Here is a tiny trained network, its code and every weight. The questions are about switching its units off for an input and a target symbol, where a switched-off unit gives its printed mean instead of its output.

import numpy as np


def w(rows, s, z=0):
    codes = np.array(rows[::2]) - 128.0
    scale = np.full(codes.shape[1], s)
    scale[-1] = z or s
    return codes * scale


def f(y):
    return np.maximum(y, 0)


def softmax(a):
    e = np.exp(a - a.max(-1, keepdims=True))
    return e / e.sum(-1, keepdims=True)


def log_softmax(a):
    a = a - a.max(-1, keepdims=True)
    return a - np.log(np.exp(a).sum(-1, keepdims=True))


def net(x, mask):
    ids = ['ΘΛβζστφ'.index(c) for c in x.split()]
    T = len(ids)
    res = E[ids] + P[:T]
    r = res
    for j in range(2):
        rows = slice(2 * j, 2 * j + 2)
        q, k, v = (r @ M[0][rows].T for M in (Q, K, V))
        z = softmax(np.where(np.tri(T) > 0, q @ k.T / 2**0.5, -1e9)) @ v
        o = O[0][rows]
        res = res + np.where(mask[j], z, o[:, -1]) @ o[:, :-1]
    y = f(res @ A[0][:, :-1].T + A[0][:, -1])
    res = res + np.where(mask[2:10], y, B[0][:, -1]) @ B[0][:, :-1]
    return log_softmax(res[-1] @ U[:, :-1].T + U[:, -1])


Q, K, V, O, A, B = {}, {}, {}, {}, {}, {}
E = w([
[122,137,170,108,137,198,104],'Θ',
[110,161,186,102,121,207,140],'Λ',
[124,252,148,118,166,109,148],'β',
[88,193,181,96,145,140,97],'ζ',
[85,187,67,201,127,109,127],'σ',
[120,132,106,124,82,107,111],'τ',
[132,79,109,180,151,140,154],'φ',
],0.021)
P = w([
[243,192,59,177,195,209,6],'0',
[118,233,127,168,138,147,140],'1',
[101,177,77,203,143,151,183],'2',
[75,53,98,197,80,162,143],'3',
[35,16,125,183,43,163,131],'4',
[3,3,184,192,11,143,136],'5',
],0.0061)
Q[0] = w([
[173,96,69,80,223,48,134],'h0',
[179,90,130,101,76,55,255],'h0',
[97,92,110,155,73,64,187],'h1',
[198,20,115,12,146,90,138],'h1',
],0.0069)
K[0] = w([
[211,254,79,96,147,143,168],'h0',
[245,235,123,75,138,229,118],'h0',
[141,81,130,110,69,192,104],'h1',
[165,216,170,68,99,208,98],'h1',
],0.0073)
V[0] = w([
[222,137,136,250,202,142,114],'h0',
[139,186,167,59,123,139,2],'h0',
[185,172,175,137,194,204,188],'h1',
[156,240,158,146,173,30,91],'h1',
],0.007)
O[0] = w([
[74,95,208,180,254,96,88,214],'h0',
[219,151,43,175,130,98,72,197],'h0',
[186,188,253,192,66,8,230,253],'h1',
[167,232,159,41,210,212,169,185],'h1',
],0.0085,0.0042)
A[0] = w([
[102,130,196,178,109,129,80,239],'n0',
[54,145,150,99,71,119,166,115],'n1',
[111,147,157,184,130,133,155,94],'n2',
[104,143,140,189,145,143,165,158],'n3',
[236,98,151,254,99,86,66,204],'n4',
[140,104,183,101,129,194,134,20],'n5',
[147,145,55,226,101,34,104,2],'n6',
[159,67,195,109,190,174,116,126],'n7',
],0.0089,0.0019)
B[0] = w([
[150,190,38,190,154,129,162,254],'n0',
[173,66,123,120,123,133,136,193],'n1',
[99,85,177,78,140,139,101,227],'n2',
[91,86,200,74,21,118,121,233],'n3',
[61,198,145,117,78,108,145,247],'n4',
[89,137,182,92,127,76,153,187],'n5',
[115,93,144,42,153,151,2,187],'n6',
[156,159,116,136,90,131,55,191],'n7',
],0.0078,0.0085)
U = w([
[114,176,128,108,83,87,109,193],'Θ',
[129,160,102,172,3,145,239,134],'Λ',
[215,106,157,61,100,34,181,85],'β',
[203,161,63,150,74,101,216,138],'ζ',
[87,160,100,128,134,206,153,2],'σ',
[177,132,52,61,66,124,146,184],'τ',
[134,54,193,106,128,7,140,110],'φ',
],0.0066,0.0047)

Each question gives the input, a string of symbols that net reads in full, and the target symbol t.
The units are the heads (2 rows each of Q, K, V and O) and the neurons (one row each of A and B). Each row of codes is followed by its name. A weight is (code - 128) times the scale printed after its matrix; where a second scale follows, it is the last column's (O, A, B and U).
mask holds one flag per unit, heads first, then neurons. A switched-off unit (its flag False) gives its mean, the last column of its rows in O or B, instead of its output. The means were averaged over made-up inputs and are rounded, as every weight is.
A unit's drop is (log p(t) with every unit on - log p(t) with that unit switched off) / (log p(t) with every unit on - log p(t) with every unit switched off).
The circuit of an input: a set's keep is (log p(t) with only the set's units on - log p(t) with every unit switched off) / (log p(t) with every unit on - log p(t) with every unit switched off). Starting from all 10 units, units are removed one at a time, each time the one whose removal leaves the highest keep (on an exact tie, the one counted first), for as long as the keep stays at least 0.8.
circuit, biggest first: the units of the circuit, biggest drop first
k most important neurons: the k neurons with the biggest drops, biggest first
which heads matter: for each layer, one digit per head in row order, 1 if its drop is at least 0.15 and else 0, layers parted by /
drop of u: that unit's drop, to one decimal
input β β Λ, target β: which heads matter	01
input Λ σ τ φ φ β, target φ: which heads matter	10
input Λ Λ φ, target Θ: 4 most important neurons	n6, n4, n1, n5
input Θ Θ Λ Λ φ β, target φ: which heads matter	11
input σ Θ Λ φ Λ, target φ: which heads matter	10
input Λ ζ τ, target τ: circuit, biggest first	h0, n6
input Θ Θ Λ φ Θ, target φ: circuit, biggest first	h0, h1
input Λ Θ Θ Λ Λ Θ, target Λ: circuit, biggest first	h1, n4, h0
input Θ Θ β, target β: 2 most important neurons	n0, n4
input φ Λ Θ Λ Θ, target Λ: most important neuron	n6
input Θ φ Λ, target φ: drop of n3	0.1
input Λ ζ Λ Λ σ τ, target τ: drop of n2	0.0
input Λ τ σ, target σ: drop of h1	0.8
